[[123 131 123 118 134 120 137 121 134 144 132 119 126]
 [122 138 121 122 120 137 135 136 135 126 134 135 129]
 [120 149 122 124 104 151 133 139 124 115 138 147 116]]
|
[[126 123 131 123 118 134 120 137 121 134 144 132 119]
 [129 122 138 121 122 120 137 135 136 135 126 134 135]
 [116 120 149 122 124 104 151 133 139 124 115 138 147]]

[[121 108 149 101 141 124 145]
 [140 110 146 101 137 123 143]
 [132 109 137 100 139 123 146]
 [128 108 150 101 139 120 148]
 [133 108 138 104 137 122 148]
 [129 107 139 103 142 123 147]
 [127 112 136 103 137 125 143]
 [120 116 130 102 140 122 147]
 [121 107 139 103 138 123 144]
 [127 109 134 104 136 122 145]
 [121 109 145 104 138 124 145]]
|
[[145 121 108 149 101 141 124]
 [143 140 110 146 101 137 123]
 [146 132 109 137 100 139 123]
 [148 128 108 150 101 139 120]
 [148 133 108 138 104 137 122]
 [147 129 107 139 103 142 123]
 [143 127 112 136 103 137 125]
 [147 120 116 130 102 140 122]
 [144 121 107 139 103 138 123]
 [145 127 109 134 104 136 122]
 [145 121 109 145 104 138 124]]

[[125 129 142 128 128 126 129 113 125 117 131 129]
 [128 129 128 128 128 145 129 143 126 133 131 129]
 [128 129 115 128 128 127 129 136 130 132 131 129]
 [128 119 155 128 128 123 129 122 119 122 131 127]
 [128 123 146 128 128 126 129 136 124 130 131 126]
 [126 129 128 128 120 124 125 100 126 114 125 134]]
|
[[129 125 129 142 128 128 126 129 113 125 117 131]
 [129 128 129 128 128 128 145 129 143 126 133 131]
 [129 128 129 115 128 128 127 129 136 130 132 131]
 [127 128 119 155 128 128 123 129 122 119 122 131]
 [126 128 123 146 128 128 126 129 136 124 130 131]
 [134 126 129 128 128 120 124 125 100 126 114 125]]

[[112 145 134 110 142 120 137 132 127]
 [133 128 133 146 123 144 126 134 110]
 [108 121 138 142 145 124 134 135 136]
 [119 143 135 106 140 115 131 131 125]
 [120 121 145 138 132 135 116 132 134]
 [113 117 144 141 145 129 130 132 138]
 [148 130 126 150 120 131 134 120 119]
 [102 139 130 127 140 122 141 134 132]
 [121 142 136 106 137 113 127 130 124]]
|
[[127 112 145 134 110 142 120 137 132]
 [110 133 128 133 146 123 144 126 134]
 [136 108 121 138 142 145 124 134 135]
 [125 119 143 135 106 140 115 131 131]
 [134 120 121 145 138 132 135 116 132]
 [138 113 117 144 141 145 129 130 132]
 [119 148 130 126 150 120 131 134 120]
 [132 102 139 130 127 140 122 141 134]
 [124 121 142 136 106 137 113 127 130]]

[[131 128 122 105 114 130 125 119 120 136]
 [143 127 131 105 118 137 128 116 118 141]
 [151 127 112 113 121 132 127 125 127 133]
 [126 126 124 107 117 121 124 132 111 122]
 [145 119 138 113 117 127 121 136 127 121]
 [125 132 113 105 117 126 126 112 115 116]]
|
[[136 131 128 122 105 114 130 125 119 120]
 [141 143 127 131 105 118 137 128 116 118]
 [133 151 127 112 113 121 132 127 125 127]
 [122 126 126 124 107 117 121 124 132 111]
 [121 145 119 138 113 117 127 121 136 127]
 [116 125 132 113 105 117 126 126 112 115]]

[[116 104 135]
 [115 140 154]
 [116 120 109]
 [137 128 125]
 [142 124 121]
 [146 128 120]
 [116 147 151]
 [117 135 135]
 [139 122 130]
 [144 119 134]
 [108 118 117]
 [141 113 129]]
|
[[135 116 104]
 [154 115 140]
 [109 116 120]
 [125 137 128]
 [121 142 124]
 [120 146 128]
 [151 116 147]
 [135 117 135]
 [130 139 122]
 [134 144 119]
 [117 108 118]
 [129 141 113]]

[[116 107 148 134 118 131 143 120]
 [136 139 137 129 125 141 143 110]
 [150 126 115 125 144 126 131 150]
 [123 103 111 115 113 153 149 103]
 [141 144 103 141 147 112 111 121]
 [109 135 142 114 129 148 121 143]
 [141 115 130 109 138 114 131 149]
 [121 151 147 113 104 120 113 141]
 [139 118 129 122 138 131 153 123]
 [132 134 116 123 116 131 122 129]]
|
[[120 116 107 148 134 118 131 143]
 [110 136 139 137 129 125 141 143]
 [150 150 126 115 125 144 126 131]
 [103 123 103 111 115 113 153 149]
 [121 141 144 103 141 147 112 111]
 [143 109 135 142 114 129 148 121]
 [149 141 115 130 109 138 114 131]
 [141 121 151 147 113 104 120 113]
 [123 139 118 129 122 138 131 153]
 [129 132 134 116 123 116 131 122]]

[[121 124 122 125 116 134 117 126 143 143 120 135 113]
 [132 126 114 125 133 143 104 122 132 131 128 126 126]
 [127 123 116 131 136 140 114 139 145 140 110 136 119]
 [135 128 130 141 156 126 138 148 128 121 117 131 143]]
|
[[113 121 124 122 125 116 134 117 126 143 143 120 135]
 [126 132 126 114 125 133 143 104 122 132 131 128 126]
 [119 127 123 116 131 136 140 114 139 145 140 110 136]
 [143 135 128 130 141 156 126 138 148 128 121 117 131]]

[[133 128 137 139 130 140]
 [149 142 130 127 141 117]
 [116 115 118 148 116 140]
 [121 122 119 129 119 122]
 [124 129 135 124 129 133]
 [117 121 119 124 117 120]
 [150 145 133 123 145 118]
 [130 126 119 130 126 119]
 [132 135 141 122 136 133]
 [130 133 138 118 132 127]]
|
[[140 133 128 137 139 130]
 [117 149 142 130 127 141]
 [140 116 115 118 148 116]
 [122 121 122 119 129 119]
 [133 124 129 135 124 129]
 [120 117 121 119 124 117]
 [118 150 145 133 123 145]
 [119 130 126 119 130 126]
 [133 132 135 141 122 136]
 [127 130 133 138 118 132]]
